Below are the code and all the weights of a small trained network. Each question names an input and a target symbol and asks about switching units off, where a switched-off unit gives its printed mean instead of its output.

import numpy as np


def w(rows, s, z=0):
    codes = np.array(rows[::2]) - 128.0
    scale = np.full(codes.shape[1], s)
    scale[-1] = z or s
    return codes * scale


def norm(h):
    return h / np.sqrt((h * h).mean(-1, keepdims=True) + 1e-5)


def f(y):
    return y / 2 * (1 + np.tanh(0.7978845608 * (y + 0.044715 * y**3)))


def softmax(a):
    e = np.exp(a - a.max(-1, keepdims=True))
    return e / e.sum(-1, keepdims=True)


def log_softmax(a):
    a = a - a.max(-1, keepdims=True)
    return a - np.log(np.exp(a).sum(-1, keepdims=True))


def net(x, mask):
    ids = ['ΓΠΦΩαβδεηθλμξστψ'.index(c) for c in x.split()]
    T = len(ids)
    res = E[ids] + P[:T]
    q, k, v = (norm(res) @ M[0].T for M in (Q, K, V))
    z = softmax(np.where(np.tri(T) > 0, q @ k.T / 2**0.5, -1e9)) @ v
    res = res + np.where(mask[0], z, O[0][:, -1]) @ O[0][:, :-1]
    y = f(norm(res) @ A[0][:, :-1].T + A[0][:, -1])
    res = res + np.where(mask[1:9], y, B[0][:, -1]) @ B[0][:, :-1]
    return log_softmax(norm(res)[-1] @ U[:, :-1].T + U[:, -1])


Q, K, V, O, A, B = {}, {}, {}, {}, {}, {}
E = w([
[142,128,101,183,114,132],'Γ',
[67,190,167,89,97,129],'Π',
[134,73,104,142,86,85],'Φ',
[151,121,143,144,111,104],'Ω',
[120,121,131,123,172,111],'α',
[89,103,104,126,122,118],'β',
[188,181,169,163,77,87],'δ',
[154,129,79,112,144,200],'ε',
[187,112,99,140,51,127],'η',
[182,143,140,104,174,137],'θ',
[100,124,117,146,253,54],'λ',
[152,102,69,109,63,123],'μ',
[190,75,110,90,147,80],'ξ',
[107,146,117,92,144,95],'σ',
[160,80,125,40,125,72],'τ',
[128,97,150,116,74,160],'ψ',
],0.029)
P = w([
[82,145,81,114,159,254],'0',
[55,155,136,119,194,181],'1',
[107,137,137,153,173,190],'2',
[95,149,132,135,174,166],'3',
[117,133,156,159,183,189],'4',
[112,139,181,158,178,182],'5',
[120,130,165,156,172,186],'6',
[129,127,180,174,175,190],'7',
[108,144,158,129,158,160],'8',
[105,135,168,132,168,165],'9',
[112,139,167,139,172,162],'10',
[115,132,172,140,179,166],'11',
],0.0075)
Q[0] = w([
[201,119,94,159,194,109],'H1',
[49,150,127,146,105,254],'H1',
],0.0079)
K[0] = w([
[216,32,100,40,221,146],'H1',
[56,230,254,210,44,246],'H1',
],0.0052)
V[0] = w([
[101,3,74,123,160,57],'H1',
[31,156,143,171,67,138],'H1',
],0.0054)
O[0] = w([
[221,30,222,171,87,161,251],'H1',
[11,180,80,254,70,215,25],'H1',
],0.0073,0.0021)
A[0] = w([
[100,104,96,99,122,248,28],'N1',
[125,156,111,191,133,122,72],'N2',
[145,90,144,74,157,63,249],'N3',
[133,84,88,203,84,107,148],'N4',
[176,158,142,94,139,92,174],'N5',
[176,180,173,127,135,98,252],'N6',
[101,139,106,102,112,170,112],'N7',
[192,130,116,132,160,139,238],'N8',
],0.012,0.0026)
B[0] = w([
[192,187,228,109,163,52,156],'N1',
[183,115,128,128,139,83,128],'N2',
[120,134,204,179,95,127,254],'N3',
[62,145,126,154,188,213,212],'N4',
[131,63,68,97,146,173,193],'N5',
[44,101,2,182,115,76,205],'N6',
[154,71,149,182,73,95,141],'N7',
[73,161,67,78,78,128,206],'N8',
],0.0087,0.0078)
U = w([
[122,163,74,134,130,194,2],'Γ',
[78,189,117,137,119,162,51],'Π',
[154,136,201,143,76,97,217],'Φ',
[156,121,110,110,57,101,16],'Ω',
[144,103,104,179,228,61,141],'α',
[13,215,104,120,87,183,170],'β',
[192,138,73,186,124,61,68],'δ',
[132,188,144,71,167,106,78],'ε',
[108,160,13,199,71,59,152],'η',
[166,72,65,99,152,106,95],'θ',
[65,91,7,60,189,164,227],'λ',
[134,132,126,123,127,178,47],'μ',
[175,39,119,62,96,50,151],'ξ',
[17,30,109,179,112,234,107],'σ',
[150,94,154,66,151,115,27],'τ',
[191,197,139,82,159,152,224],'ψ',
],0.011,0.005)

Each question gives the input, a string of symbols that net reads in full, and the target symbol t.
The units are the heads (2 rows each of Q, K, V and O) and the neurons (one row each of A and B). Each row of codes is followed by its name. A weight is (code - 128) times the scale printed after its matrix; where a second scale follows, it is the last column's (O, A, B and U).
mask holds one flag per unit, heads first, then neurons. A switched-off unit (its flag False) gives its mean, the last column of its rows in O or B, instead of its output. The means were averaged over made-up inputs and are rounded, as every weight is.
A unit's drop is (log p(t) with every unit on - log p(t) with that unit switched off) / (log p(t) with every unit on - log p(t) with every unit switched off).
The circuit of an input: a set's keep is (log p(t) with only the set's units on - log p(t) with every unit switched off) / (log p(t) with every unit on - log p(t) with every unit switched off). Starting from all 9 units, units are removed one at a time, each time the one whose removal leaves the highest keep (on an exact tie, the one counted first), for as long as the keep stays at least 0.8.
circuit, biggest first: the units of the circuit, biggest drop first
unit that matters most: the unit with the biggest drop
k most important neurons: the k neurons with the biggest drops, biggest first
drop when u is switched off: that unit's drop, to one decimal
input Φ Φ α, target σ: 3 most important neurons : (N1; N8; N2)
input δ Φ Φ σ, target σ: circuit, biggest first : (N1; H1; N8)
input θ σ Γ, target λ: circuit, biggest first : (N3; H1)
input Γ ξ Π Φ δ η θ Φ β, target β: 2 most important neurons : (N6; N5)
input θ θ τ Φ Γ Π μ ξ λ β σ σ, target σ: unit that matters most : N3
input δ Φ Γ θ Φ Φ θ, target λ: 2 most important neurons : (N6; N8)
input Π β Φ θ Φ Φ Φ δ Φ Φ β α, target σ: circuit, biggest first : (N1; H1)
input ε Φ Φ μ θ β θ Φ μ θ β Γ, target λ: 2 most important neurons : (N3; N4)
input Φ λ Φ δ, target η: 2 most important neurons : (N6; N3)
input Φ α λ σ σ Φ Φ Φ η μ Φ Φ, target σ: 2 most important neurons : (N4; N1)
input Φ δ μ ε, target ψ: 2 most important neurons : (N1; N6)
input Π ε Π Γ λ τ Φ Φ Φ Φ μ, target σ: 2 most important neurons : (N4; N8)
input Π σ Φ λ θ, target λ: drop when N1 is switched off : 0.0
input σ Φ η θ μ Φ η, target σ: drop when N4 is switched off : 1.0
input Φ β μ Π σ Π β Φ β ψ, target Φ: drop when N7 is switched off : 0.2
